Below is a small trained network, with its code and all its weights. Each question gives an input and a class and asks what happens when units are switched off, that is, made to give their printed mean instead of their output.

import numpy as np


def w(rows, s, z=0):
    codes = np.array(rows[::2]) - 128.0
    scale = np.full(codes.shape[1], s)
    scale[-1] = z or s
    return codes * scale


def norm(h):
    return h / np.sqrt((h * h).mean(-1, keepdims=True) + 1e-5)


def f(y):
    return np.maximum(y, 0)


def log_softmax(a):
    a = a - a.max(-1, keepdims=True)
    return a - np.log(np.exp(a).sum(-1, keepdims=True))


def net(x, mask):
    res = np.array(x, float).reshape(1, 4) / 4 @ E
    u = 0
    for l in range(2):
        y = f(norm(res) @ A[l][:, :-1].T + A[l][:, -1])
        res = res + np.where(mask[u : u + 5], y, B[l][:, -1]) @ B[l][:, :-1]
        u += 5
    return log_softmax(norm(res)[-1] @ U[:, :-1].T + U[:, -1])


A, B = {}, {}
E = w([
[171,98,187,249,145,1,192],'x0',
[152,71,130,64,219,180,213],'x1',
[123,206,238,56,103,104,170],'x2',
[243,230,28,131,131,117,194],'x3',
],0.00061)
A[0] = w([
[115,197,119,189,1,93,23,16],'L0N0',
[94,169,57,44,77,208,87,11],'L0N1',
[200,242,43,132,115,145,173,91],'L0N2',
[134,212,234,46,99,90,154,7],'L0N3',
[165,52,21,176,167,118,49,92],'L0N4',
],0.0026,0.0012)
B[0] = w([
[138,70,127,62,254,162,226,219],'L0N0',
[189,124,227,209,157,153,68,222],'L0N1',
[104,86,89,80,92,50,87,253],'L0N2',
[62,144,56,219,101,193,166,214],'L0N3',
[64,225,175,129,71,161,203,219],'L0N4',
],0.0031,0.002)
A[1] = w([
[144,97,108,43,209,164,215,80],'L1N0',
[163,113,177,211,127,41,146,3],'L1N1',
[107,98,170,220,159,59,189,64],'L1N2',
[179,148,139,197,134,23,171,51],'L1N3',
[6,42,207,124,118,134,83,138],'L1N4',
],0.0024,0.0012)
B[1] = w([
[99,138,178,178,251,62,142,204],'L1N0',
[137,140,134,104,118,209,54,167],'L1N1',
[130,158,127,72,154,225,70,212],'L1N2',
[135,106,161,98,139,197,38,185],'L1N3',
[222,173,18,103,100,26,145,254],'L1N4',
],0.0026,0.0022)
U = w([
[172,135,170,110,140,224,3,176],'0',
[119,117,143,117,251,99,182,161],'1',
[168,134,50,90,60,18,106,176],'2',
[52,186,116,175,59,186,204,159],'3',
[98,102,173,170,90,84,140,80],'4',
[105,38,196,154,47,101,130,3],'5',
[116,20,187,174,54,114,133,40],'6',
],0.0071,0.0041)

Each question gives the input, the list of numbers given to net, and the class t.
The units are the neurons (one row each of A and B). Each row of codes is followed by its name. A weight is (code - 128) times the scale printed after its matrix; where a second scale follows, it is the last column's (A, B and U).
mask holds one flag per neuron, layer by layer. A switched-off neuron (its flag False) gives its mean, the last column of its row in B, instead of its output. The means were averaged over made-up inputs and are rounded, as every weight is.
A unit's drop is (log p(t) with every unit on - log p(t) with that unit switched off) / (log p(t) with every unit on - log p(t) with every unit switched off).
The circuit of an input: a set's keep is (log p(t) with only the set's units on - log p(t) with every unit switched off) / (log p(t) with every unit on - log p(t) with every unit switched off). Starting from all 10 units, units are removed one at a time, each time the one whose removal leaves the highest keep (on an exact tie, the one counted first), for as long as the keep stays at least 0.8.
circuit, biggest first: the units of the circuit, biggest drop first
top k neurons: the k neurons with the biggest drops, biggest first
top k neurons in layer l: the k neurons of layer l with the biggest drops, biggest first
input [-2,2,-7,-5], class 3: circuit, biggest first -> [L0N4]
input [6,6,0,-5], class 0: circuit, biggest first -> [L0N0, L1N2]
input [2,-7,2,-6], class 1: top 2 neurons -> [L0N0, L0N2]
input [-6,-8,8,-6], class 1: top 2 neurons in layer 0 -> [L0N0, L0N2]
input [7,-7,3,-5], class 0: top 2 neurons -> [L1N2, L1N1]
input [7,-3,-7,-5], class 0: circuit, biggest first -> [L1N2, L1N1]
input [5,-6,1,-1], class 1: top 3 neurons -> [L0N0, L0N1, L1N0]
input [-1,3,5,8], class 2: top 2 neurons in layer 0 -> [L0N2, L0N0]
input [1,1,-7,-6], class 3: top 2 neurons -> [L0N4, L0N2]
input [2,-6,-1,-6], class 1: top 2 neurons -> [L0N0, L0N2]
input [-3,0,-6,-6], class 2: top 2 neurons -> [L1N4, L0N3]
input [-6,-8,-7,-2], class 1: top 2 neurons -> [L0N0, L0N3]
input [-5,7,-3,-8], class 2: top 2 neurons -> [L1N4, L0N0]
input [-2,-1,0,-4], class 2: circuit, biggest first -> [L1N4]
input [3,-8,7,-3], class 1: top 2 neurons -> [L0N0, L0N4]
input [8,2,4,8], class 0: top 2 neurons -> [L1N3, L1N4]
input [6,0,-7,2], class 3: top 2 neurons -> [L0N4, L0N1]
input [-6,-5,2,-8], class 2: top 2 neurons -> [L1N4, L1N2]
input [-3,-1,7,-2], class 3: top 2 neurons in layer 0 -> [L0N3, L0N2]
input [3,-7,7,1], class 1: circuit, biggest first -> [L0N0]
input [7,-2,-8,-7], class 3: top 4 neurons in layer 0 -> [L0N4, L0N2, L0N1, L0N0]
input [4,-5,-5,1], class 1: top 3 neurons in layer 0 -> [L0N0, L0N3, L0N1]
input [1,-6,-8,-7], class 3: top 3 neurons in layer 0 -> [L0N4, L0N2, L0N0]
